Below is a small trained network, with its code and all its weights. Each question gives an input and a class and asks what happens when units are switched off, that is, made to give their printed mean instead of their output.

import numpy as np


def w(rows, s, z=0):
    codes = np.array(rows[::2]) - 128.0
    scale = np.full(codes.shape[1], s)
    scale[-1] = z or s
    return codes * scale


def norm(h):
    return h / np.sqrt((h * h).mean(-1, keepdims=True) + 1e-5)


def f(y):
    return np.maximum(y, 0)


def log_softmax(a):
    a = a - a.max(-1, keepdims=True)
    return a - np.log(np.exp(a).sum(-1, keepdims=True))


def net(x, mask):
    res = np.array(x, float).reshape(1, 4) / 4 @ E
    u = 0
    for l in range(2):
        y = f(norm(res) @ A[l][:, :-1].T + A[l][:, -1])
        res = res + np.where(mask[u : u + 8], y, B[l][:, -1]) @ B[l][:, :-1]
        u += 8
    return log_softmax(norm(res)[-1] @ U[:, :-1].T + U[:, -1])


A, B = {}, {}
E = w([
[122,139,60,123,128,156,171,145,194,138,190,160],'x0',
[89,132,141,193,141,135,1,121,132,76,203,131],'x1',
[205,143,173,172,185,120,173,152,140,78,162,132],'x2',
[113,138,89,178,191,116,129,177,61,223,162,31],'x3',
],0.0057)
A[0] = w([
[46,138,127,66,5,109,155,145,72,188,132,116,83],'0.n0',
[71,120,196,43,44,89,160,61,109,71,193,131,126],'0.n1',
[229,162,142,74,107,105,140,168,91,114,75,83,130],'0.n2',
[110,149,117,155,132,84,151,122,93,145,169,64,254],'0.n3',
[41,91,175,166,136,128,34,38,74,117,169,128,102],'0.n4',
[141,93,87,97,100,187,236,59,127,177,164,129,141],'0.n5',
[160,93,63,142,49,135,92,162,159,158,129,65,92],'0.n6',
[126,101,143,165,128,185,90,180,153,113,254,175,123],'0.n7',
],0.0036,0.0041)
B[0] = w([
[96,113,171,92,83,120,190,240,116,43,205,112,183],'0.n0',
[97,92,123,153,145,218,153,105,107,129,118,186,187],'0.n1',
[61,144,219,117,193,156,47,127,196,128,174,75,188],'0.n2',
[92,71,142,147,110,250,184,60,155,49,56,255,255],'0.n3',
[63,152,158,88,160,70,184,117,208,102,133,35,211],'0.n4',
[73,158,204,140,187,73,9,115,205,172,192,108,204],'0.n5',
[119,154,135,126,134,138,142,93,83,78,161,253,152],'0.n6',
[86,178,159,78,163,69,136,149,223,136,83,57,211],'0.n7',
],0.0042,0.0045)
A[1] = w([
[156,111,154,130,107,115,115,104,35,105,100,112,68],'1.n0',
[99,140,148,108,126,116,148,118,158,84,103,176,166],'1.n1',
[254,151,146,156,175,90,149,164,117,94,151,131,44],'1.n2',
[158,163,41,138,117,114,127,141,163,150,167,163,4],'1.n3',
[146,123,162,142,111,63,89,107,81,115,69,102,107],'1.n4',
[112,142,81,158,167,133,140,154,69,164,146,74,122],'1.n5',
[158,142,132,61,129,102,190,126,129,170,84,118,108],'1.n6',
[91,119,71,83,73,94,102,130,103,151,110,120,15],'1.n7',
],0.0096,0.003)
B[1] = w([
[156,190,56,92,149,178,145,177,177,188,135,158,155],'1.n0',
[174,111,113,172,140,105,144,134,63,188,101,112,254],'1.n1',
[38,118,116,83,32,192,136,116,48,124,160,95,191],'1.n2',
[160,167,106,14,169,129,96,199,127,161,78,100,155],'1.n3',
[141,144,55,61,146,117,157,182,199,156,180,153,171],'1.n4',
[219,97,153,130,68,75,118,74,133,104,64,207,189],'1.n5',
[73,144,112,196,159,83,1,95,191,36,171,102,192],'1.n6',
[161,160,192,147,96,224,213,132,42,58,217,63,163],'1.n7',
],0.0079)
U = w([
[45,146,151,103,35,217,187,120,32,74,194,58,232],'0',
[33,160,136,177,201,36,39,80,218,59,147,61,116],'1',
[146,190,55,9,193,143,137,236,181,204,122,139,174],'2',
[233,83,120,165,59,103,130,30,94,123,38,241,70],'3',
[84,90,168,184,194,100,198,166,69,254,89,71,9],'4',
],0.0092,0.0013)

Each question gives the input, the list of numbers given to net, and the class t.
The units are the neurons (one row each of A and B). Each row of codes is followed by its name. A weight is (code - 128) times the scale printed after its matrix; where a second scale follows, it is the last column's (A, B and U).
mask holds one flag per neuron, layer by layer. A switched-off neuron (its flag False) gives its mean, the last column of its row in B, instead of its output. The means were averaged over made-up inputs and are rounded, as every weight is.
A unit's drop is (log p(t) with every unit on - log p(t) with that unit switched off) / (log p(t) with every unit on - log p(t) with every unit switched off).
unit that matters most: the unit with the biggest drop
top k neurons: the k neurons with the biggest drops, biggest first
k most important neurons of layer l: the k neurons of layer l with the biggest drops, biggest first
input [-1,2,-1,2], class 4: unit that matters most => 1.n6
input [4,-8,-2,-8], class 1: top 3 neurons => (1.n6 0.n3 1.n5)
input [0,-7,-7,-3], class 0: 4 most important neurons of layer 0 => (0.n0 0.n7 0.n4 0.n1)
input [-7,6,-4,-5], class 2: top 2 neurons => (1.n4 1.n6)
input [-2,7,-7,-5], class 0: top 2 neurons => (1.n6 1.n7)
input [-1,-7,-7,5], class 0: 2 most important neurons of layer 0 => (0.n0 0.n7)
input [-8,5,2,5], class 2: top 2 neurons => (1.n4 1.n0)
input [0,7,4,-8], class 3: top 2 neurons => (1.n6 1.n1)
input [-6,2,5,5], class 2: top 2 neurons => (1.n0 1.n4)
input [-4,-6,1,7], class 3: top 3 neurons => (1.n5 0.n7 0.n4)
input [-7,7,-7,-4], class 0: top 3 neurons => (1.n6 1.n7 0.n5)
input [-8,0,5,0], class 2: 2 most important neurons of layer 1 => (1.n4 1.n0)
input [3,-7,6,-2], class 1: top 2 neurons => (1.n6 1.n7)
input [0,-8,-8,8], class 0: 2 most important neurons of layer 1 => (1.n7 1.n1)
input [-3,4,-8,-7], class 0: top 2 neurons => (1.n7 1.n5)
input [-8,-6,-5,0], class 2: most important neuron of layer 1 => (1.n0)
input [3,5,2,7], class 3: 2 most important neurons of layer 1 => (1.n5 1.n6)
input [5,5,6,-7], class 3: top 4 neurons => (1.n6 1.n1 1.n7 0.n0)
input [7,-8,-7,-1], class 1: top 3 neurons => (1.n6 1.n2 0.n5)
input [-7,-4,1,6], class 2: unit that matters most => 1.n0
input [7,-5,-5,8], class 3: top 2 neurons => (1.n5 1.n4)
input [5,-4,-3,6], class 3: 2 most important neurons of layer 1 => (1.n5 1.n4)
input [-4,5,5,6], class 3: 3 most important neurons of layer 0 => (0.n5 0.n2 0.n0)
input [1,-8,-6,7], class 1: 2 most important neurons of layer 1 => (1.n6 1.n2)
input [0,-6,-6,0], class 0: 2 most important neurons of layer 0 => (0.n0 0.n7)
